In the rows, zero is written as 128.
Facts:
π 530 <- z_735, z_209, z_254, z_426, z_890, z_882, z_984, z_707, z_502, z_232, z_310, z_473, z_363, z_732, z_240, z_326, z_200, z_633, z_588, z_79, z_41, z_408, z_887, z_207, z_26, z_124, z_357, z_234, z_422, z_951, z_965, z_854, z_613
π 412 <- z_248, z_617, z_934, z_804, z_92, z_774, z_841, z_861, z_286, z_292, z_760, z_393, z_371, z_48, z_183, z_199, z_998, z_608, z_349, z_892
π 615 <- z_75, z_660, z_993, z_323, z_762, z_490, z_995, z_619, z_107, z_120, z_625, z_954, z_953, z_442, z_779, z_884, z_223, z_80, z_224, z_589, z_655, z_833, z_726, z_214, z_497
π 860 <- z_751, z_64, z_634, z_811, z_838, z_844, z_176, z_885, z_921, z_110, z_533, z_396, z_648, z_60, z_623, z_315, z_130, z_684, z_819, z_500, z_781, z_814, z_435, z_47, z_358, z_871, z_551, z_580
π 896 <- z_668, z_752, z_462, z_29, z_171, z_931, z_975, z_766, z_247, z_182, z_16, z_850, z_597, z_832, z_840, z_594, z_605, z_465, z_142, z_671, z_179, z_789, z_947
z_735 λ: z_223
z_617 λ: z_80, z_176, z_861
z_75 λ: z_497
z_751 λ: z_655, z_840
z_64 λ: z_176, z_500
z_752 λ: z_435
z_462 λ: z_497, z_502, z_358, z_16, z_819, z_200
z_634 λ: z_349
z_811 λ: z_861, z_993, z_623
z_254 λ: z_232, z_660
z_426 λ: z_473
z_890 λ: z_841
z_993 λ: z_861, z_254
z_323 λ: z_892, z_232, z_885, z_358, z_811, z_171, z_594
z_29 λ: z_214, z_232
z_882 λ: z_232
z_176 λ: z_871, z_124
z_984 λ: z_804
z_762 λ: z_882
z_934 λ: z_861, z_660
z_490 λ: z_110
z_502 λ: z_473, z_349
z_995 λ: z_887
z_804 λ: z_861, z_819
z_885 λ: z_232, z_254
z_619 λ: z_240
z_921 λ: z_841
z_232 λ: z_660
z_107 λ: z_861
z_774 λ: z_107, z_660
z_310 λ: z_861, z_890, z_789
z_473 λ: z_357, z_224
z_110 λ: z_240, z_998, z_41, z_707
z_363 λ: z_232, z_861, z_660
z_533 λ: z_954, z_890
z_732 λ: z_234
z_120 λ: z_551, z_707, z_79
z_975 λ: z_804
z_766 λ: z_247
z_240 λ: z_254
z_247 λ: z_861, z_363, z_200
z_182 λ: z_176, z_774
z_16 λ: z_422, z_890
z_326 λ: z_142
z_633 λ: z_854
z_850 λ: z_984, z_789
z_954 λ: z_838, z_951, z_254, z_41
z_597 λ: z_41
z_623 λ: z_224
z_832 λ: z_107, z_393, z_840
z_861 λ: z_660
z_286 λ: z_247, z_648
z_292 λ: z_885, z_819
z_588 λ: z_254, z_840
z_79 λ: z_838, z_422, z_209, z_588, z_931
z_760 λ: z_804
z_393 λ: z_254
z_371 λ: z_921, z_660, z_811
z_315 λ: z_107
z_130 λ: z_580, z_363, z_124
z_48 λ: z_232
z_408 λ: z_660
z_887 λ: z_804
z_207 λ: z_884
z_684 λ: z_357
z_819 λ: z_660, z_840
z_953 λ: z_232
z_500 λ: z_995
z_781 λ: z_75, z_64, z_752
z_183 λ: z_349
z_594 λ: z_947
z_605 λ: z_588
z_465 λ: z_617
z_26 λ: z_393
z_442 λ: z_838, z_841
z_814 λ: z_500
z_142 λ: z_80, z_473, z_240, z_811
z_199 λ: z_179
z_671 λ: z_422, z_490
z_124 λ: z_396
z_435 λ: z_363
z_779 λ: z_64, z_473, z_47
z_884 λ: z_819, z_840
z_223 λ: z_357, z_840
z_80 λ: z_254, z_363, z_623
z_589 λ: z_199, z_660
z_871 λ: z_804, z_254, z_841
z_179 λ: z_200
z_234 λ: z_885, z_248
z_998 λ: z_396, z_176, z_751
z_833 λ: z_357, z_841
z_551 λ: z_832, z_363
z_422 λ: z_887, z_48
z_608 λ: z_473, z_954
z_789 λ: z_804, z_60, z_500
z_349 λ: z_887
z_892 λ: z_124
z_726 λ: z_292, z_804
z_854 λ: z_357, z_396, z_393
z_214 λ: z_254
z_613 λ: z_200
z_947 λ: z_247, z_224

Known rows:
z_993: [133 124 125 122 131 111 117 116 123 119 123 121 134 125 122 130 134 123
 121 120 129 116 129 133 119 126 124 124 119 131 124 122 127 127 120 128
 110]
z_707: [146 133 160 121 129 134 119 133 147 119 116 155 121 125 134 143 124 127
 133 139 138 121 122 121 123 128 122 133 118 134 140 147 129 121 135 121
 143]
z_752: [125 125 119 122 121 105 136 118 121 122 125 120 123 122 122 113 163 128
 121 130 125 151 133 123 117 125 137 121 130 123 130 133 121 125 120 117
 143]
z_660: [139 124 141 121 144 104 118 116 124 121 118 131 139 126 128 139 145 123
 121 123 137 116 128 127 119 128 131 125 118 137 128 128 126 128 121 123
 118]
z_234: [141 127 114 118 193 124 119 129 129 155 148 115 140 133 140 173 127 119
 125 142 122 117 123 128 197 127 165 123 117 127 142 170 123 121 186 138
 156]
z_838: [136 140 169 128 123 132 116 151 134 135 122 136 121 130 135 144 122 119
 123 122 147 131 125 122 119 139 135 132 132 128 151 119 124 122 122 134
 137]
z_124: [126 125 122 136 135 135 135 120 137 120 120 137 121 124 127 123 127 144
 132 137 126 124 124 125 134 124 128 122 121 127 125 151 126 131 133 122
 128]
z_975: [122 124 114 118 117 133 117 118 124 130 142 117 121 125 120 114 139 122
 131 123 129 143 138 123 123 127 119 125 136 125 122 116 124 131 138 121
 123]
z_422: [135 132 122 121 122 140 127 134 144 120 121 143 123 125 132 125 122 131
 134 133 126 123 125 122 131 125 120 125 121 131 130 139 125 121 137 132
 136]
z_500: [125 137 119 129 120 125 118 135 124 138 144 118 122 124 135 116 133 122
 122 123 138 140 140 124 116 128 119 121 140 126 139 116 123 141 142 145
 120]
z_804: [123 136 120 122 120 111 124 116 125 126 142 126 126 131 135 128 116 128
 121 132 125 134 121 125 119 126 120 124 134 132 122 118 123 154 139 127
 137]
z_954: [143 124 141 119 125 117 117 118 128 122 119 133 123 126 125 130 131 121
 121 121 135 115 125 129 123 130 120 139 125 133 133 118 139 120 121 133
 112]
z_613: [142 125 114 130 134 133 160 126 122 122 119 113 130 121 128 133 121 147
 138 131 124 144 122 125 133 124 121 122 122 125 123 157 123 120 115 139
 128]
z_349: [121 139 123 142 126 105 121 145 125 135 134 154 128 147 152 114 119 119
 123 122 121 119 124 121 121 125 118 160 118 128 120 115 122 123 142 143
 147]
z_589: [145 125 117 117 132 112 142 117 124 121 123 110 144 122 121 127 127 131
 124 123 125 118 126 126 120 126 120 124 129 127 125 128 132 121 116 136
 109]
z_811: [124 127 128 133 127 136 134 146 124 136 133 115 123 124 127 133 119 128
 123 124 128 132 126 124 122 130 135 123 134 125 138 115 125 123 121 135
 126]
z_965: [130 127 116 127 130 137 132 126 137 121 121 139 125 123 130 129 125 137
 135 135 126 125 125 123 134 127 120 123 118 125 127 147 126 126 134 126
 129]
z_326: [127 127 115 122 123 152 136 133 131 120 120 125 125 122 123 116 115 140
 142 127 122 123 124 129 150 126 121 123 129 124 122 143 136 123 121 131
 120]

Rows:
No name comes twice in this set of rows, the named rows included.
[125 148 133 125 121 115 116 121 125 142 143 131 123 125 138 139 143 122
 122 128 169 147 141 119 115 135 122 121 133 138 146 115 120 152 166 141
 124] : z_60
[124 127 120 140 131 132 130 129 135 120 119 142 124 125 132 116 130 139
 134 132 123 120 125 123 131 126 118 122 122 127 121 145 125 124 131 124
 128] : z_473
[123 129 154 154 139 129 119 123 138 120 119 161 122 125 135 121 136 138
 130 138 125 118 124 126 126 128 132 119 122 125 121 155 126 131 145 118
 130] : z_357
[124 130 119 121 122 153 128 155 124 134 133 111 123 125 123 124 117 122
 125 122 128 132 123 125 122 129 123 125 144 124 140 116 130 124 122 144
 121] : z_533
[124 137 115 121 120 124 126 117 124 130 149 114 123 132 128 117 115 126
 120 125 123 138 124 124 121 124 117 124 138 133 120 119 125 159 137 136
 125] : z_760
[128 135 117 133 124 131 121 134 143 121 120 149 122 128 137 116 132 128
 134 128 124 124 129 122 125 125 117 124 121 133 123 131 123 125 156 139
 130] : z_887
[140 127 112 115 199 135 119 132 125 165 166 109 145 141 137 172 118 117
 124 139 121 115 124 135 229 127 174 122 119 123 140 172 125 118 189 152
 151] : z_732
[124 142 118 146 121 109 123 161 129 138 138 155 127 151 150 112 116 121
 134 123 114 117 124 118 126 123 115 171 120 127 119 115 124 119 140 159
 141] : z_183
[126 129 116 137 123 146 133 131 131 123 119 138 124 124 126 113 119 143
 140 125 123 119 125 124 148 127 120 122 129 127 122 139 133 124 123 131
 121] : z_426
[125 123 117 119 138 105 158 120 124 125 120 110 149 125 135 141 117 140
 123 137 123 152 121 122 122 124 121 136 129 127 121 136 125 122 115 122
 154] : z_199
[126 127 114 122 120 148 128 120 133 119 120 126 120 123 124 117 117 137
 135 129 127 129 127 124 139 123 121 122 127 127 122 142 125 137 137 138
 117] : z_310
[143 126 133 121 152 103 122 120 125 121 120 131 143 125 139 125 165 128
 121 123 123 117 130 123 117 127 126 125 120 142 128 129 122 127 120 123
 126] : z_497
[136 126 118 122 144 104 128 117 125 121 122 116 144 126 134 114 155 134
 123 122 127 116 133 125 116 125 120 123 128 139 129 128 123 135 119 128
 114] : z_75
[122 123 117 137 124 145 144 144 125 127 137 113 123 128 124 122 116 139
 125 122 126 131 129 125 119 126 135 119 139 125 133 117 125 124 118 128
 115] : z_130

Now the same objects, written a new way:
Known rows:
z_850: [ 85 136 147  96  79 149 145 157 113 119 177 102 153 148 152 115  89 113
 132  77 115 149 111 118 125 143 148 138 104 149 124 137 120 133 146 148]
z_286: [ 91 152 137 135 182 150 101  91 129  97 136 133 180 122 160 105  95  77
 109 117  26 194 159 114 126 135  66  86 148 137 102  53 147 109 124 126]
z_625: [131 138 120 128 103 125 141 128 130 104 111 148 102 122 113 124 123 116
 119 161 117 119 139 104 125 119 136 124 132 140 132 137 138 129 125 131]
z_844: [126  99 127 130 138 135 128 126 131 149 137 130 135 135 136 104 147 130
 108 132 133 119 117 137 124 118 114 131 138 137 121 143 146 153 131 109]
z_79: [150 148 144 122 133 133 134 110 120 143 118 116 135  92 138 148 121 148
 145 123 177 131 138 126 127 121 123 115 113 108 138 119 133 131 120 132]
z_120: [131 147 141 112  80 135 148 126 119 120 100 155 115 114 128 127 121 132
 114 162 120 154 147 116  97 151 129 117 118 145 129 145 139 135 115 133]
z_633: [107 140 108 136 140 142 111  93 121 183 142 144 105 133 150 150 142 152
 137 113 137 134 182 127 100 172 139 106 115 127 113 134  86  80 140 116]
z_234: [ 84 145 127 111 183  71 131  97 145 159 124  73  91  99 134 143 117 128
 217 154 133  91  93 148 103 114 134 122 128 130  85 154 166  99 106 175]
z_248: [ 95 128  82 139 226  50 108 133 171 118 100  82  93 113  96 132  84 116
 199 156 121  71  53 154  95  90 121 152 149 146  78 146 205 106  79 211]
z_254: [135 137 134 125 143 126 132 105 117 137 123 118 129 111 137 149 130 140
 151 128 156 121 138 120 138 122 135 116 115 105 122 122 120 118 132 131]
z_240: [137 140 141 122 137 128 132 105 116 142 115 121 133 102 135 147 130 151
 145 132 164 129 136 127 131 123 128 113 112 114 126 118 121 122 124 128]
z_465: [110 122 148 105  96 138 130 144 130 143 145 119 141 160 128 119 117 132
 126 116  91 151 121 134 121 173 145 138 109 133 127 120  99 125 141 140]
z_613: [115 142 176 107 116  97 113  99 106 123 105  86 153 137 129 152 176 139
 170 165  99 157 137 159 162 149 129  98 141 121 125 102  75 108 122  85]
z_833: [112 141 115 121  86 138 139 126 121 129 118 162  99 129 128 131 127 127
 113 153 108 146 165 107  98 156 137 118 124 152 128 150 119 106 125 122]
z_408: [113 142 155 114 115 123 130 101 100 144 125 120 141 135 155 150 148 147
 157 135 127 154 140 139 129 142 138 108 120 117 107 126  97 110 136 124]
z_608: [123 145 115 138 121 128 110 142 116 108 110 147 153 144 143 150 122 142
 126 110 116 176 134 156  96 153 121 132 134 137 124 120 136 121 114 142]
z_832: [133 120 130 121 127 140 123 150 149 154 142 121 127 139 107 116 107 129
 125 118 122 121 117 119 132 157 138 142 105 121 145 108 113 129 134 140]
z_735: [ 99 147  96 136 145 148 111  98 126 189 145 152  97 129 146 145 137 148
 134 106 136 132 198 124  94 182 135 105 119 132 118 138  86  67 139 111]

Rows:
No name comes twice in this set of rows, the named rows included.
[152 120 140 131 162 106 113 105 130 112 106  87 137 114 103 148 148 128
 156 154 148 107 120 118 191  94 123 109 139 106 141  85  99 124 123 103] : z_200
[150 112 114 134 151 139 124 152 164 146 137 114 117 124  90 114  95 123
 114 112 145  92 112 102 143 132 135 151 106 118 158 101 118 133 130 146] : z_840
[180 150 180 170  89 137 208  79 106 112 141 219  97 130 155 137 166 132
 111 147   5 131 145 145 120 117 174 169 111  29  71 179 159 169 195 205] : z_762
[111  97 132 127 125 133 127 122 119 155 139 143 133 157 146 110 160 137
 107 132 109 130 121 142 117 140 123 125 139 139 106 151 122 136 138 105] : z_130
[174 145 162 163 149 130 173  76 111 134 145 163 114 107 156 157 158 146
 143 120  97 107 138 143 147  99 159 148 107  29  89 142 136 145 179 183] : z_882
[125 136 158 116 106 137 139 136 134 152 140 124 133 145 128 117 120 137
 135 121  79 145 120 142 118 169 149 150 102 111 122 126 121 135 142 158] : z_29
[119 129 153 112  95 131 125 148 142 133 146 103 141 153 118 120 125 125
 143 119  89 144 124 150 132 171 141 141 118 129 140 121 106 130 137 132] : z_462
[152 124 117 133 124 121 140 130 137  97  99 142 101 119  93 125 121 110
 112 166 129  97 124  90 151  97 137 133 132 131 141 122 131 134 127 124] : z_660
[147 134 114 149 143 120 118 139 128  96 109 147 151 133 131 143 117 134
 122 113 122 145 117 147 117 118 122 142 136 114 121 116 150 137 117 156] : z_48
[150  89 121 147 165 119 124 132 142 130 128 122 126 130 110 109 151 121
 111 137 148  89 101 126 154  91 111 133 148 122 133 132 146 160 131 107] : z_358
[100 145 134 106  71 127 148 128 110 102 125 147 115 132 141 125 116 112
 132 147  99 143 141 112 107 135 144 123 126 154 114 157 134 118 135 134] : z_726
[145 103 137 120 128 134 127 132 132 156 117 135 146 124 133 105 135 146
 103 137 157 131 115 136 112 123 105 125 128 133 133 135 152 161 117 109] : z_110
[144 107 169 112 119 104 109 146 147 121 110  80 152 157  83 121 150 126
 148 163  88 129  94 146 179 153 135 135 128 120 152  81  86 141 119 107] : z_179

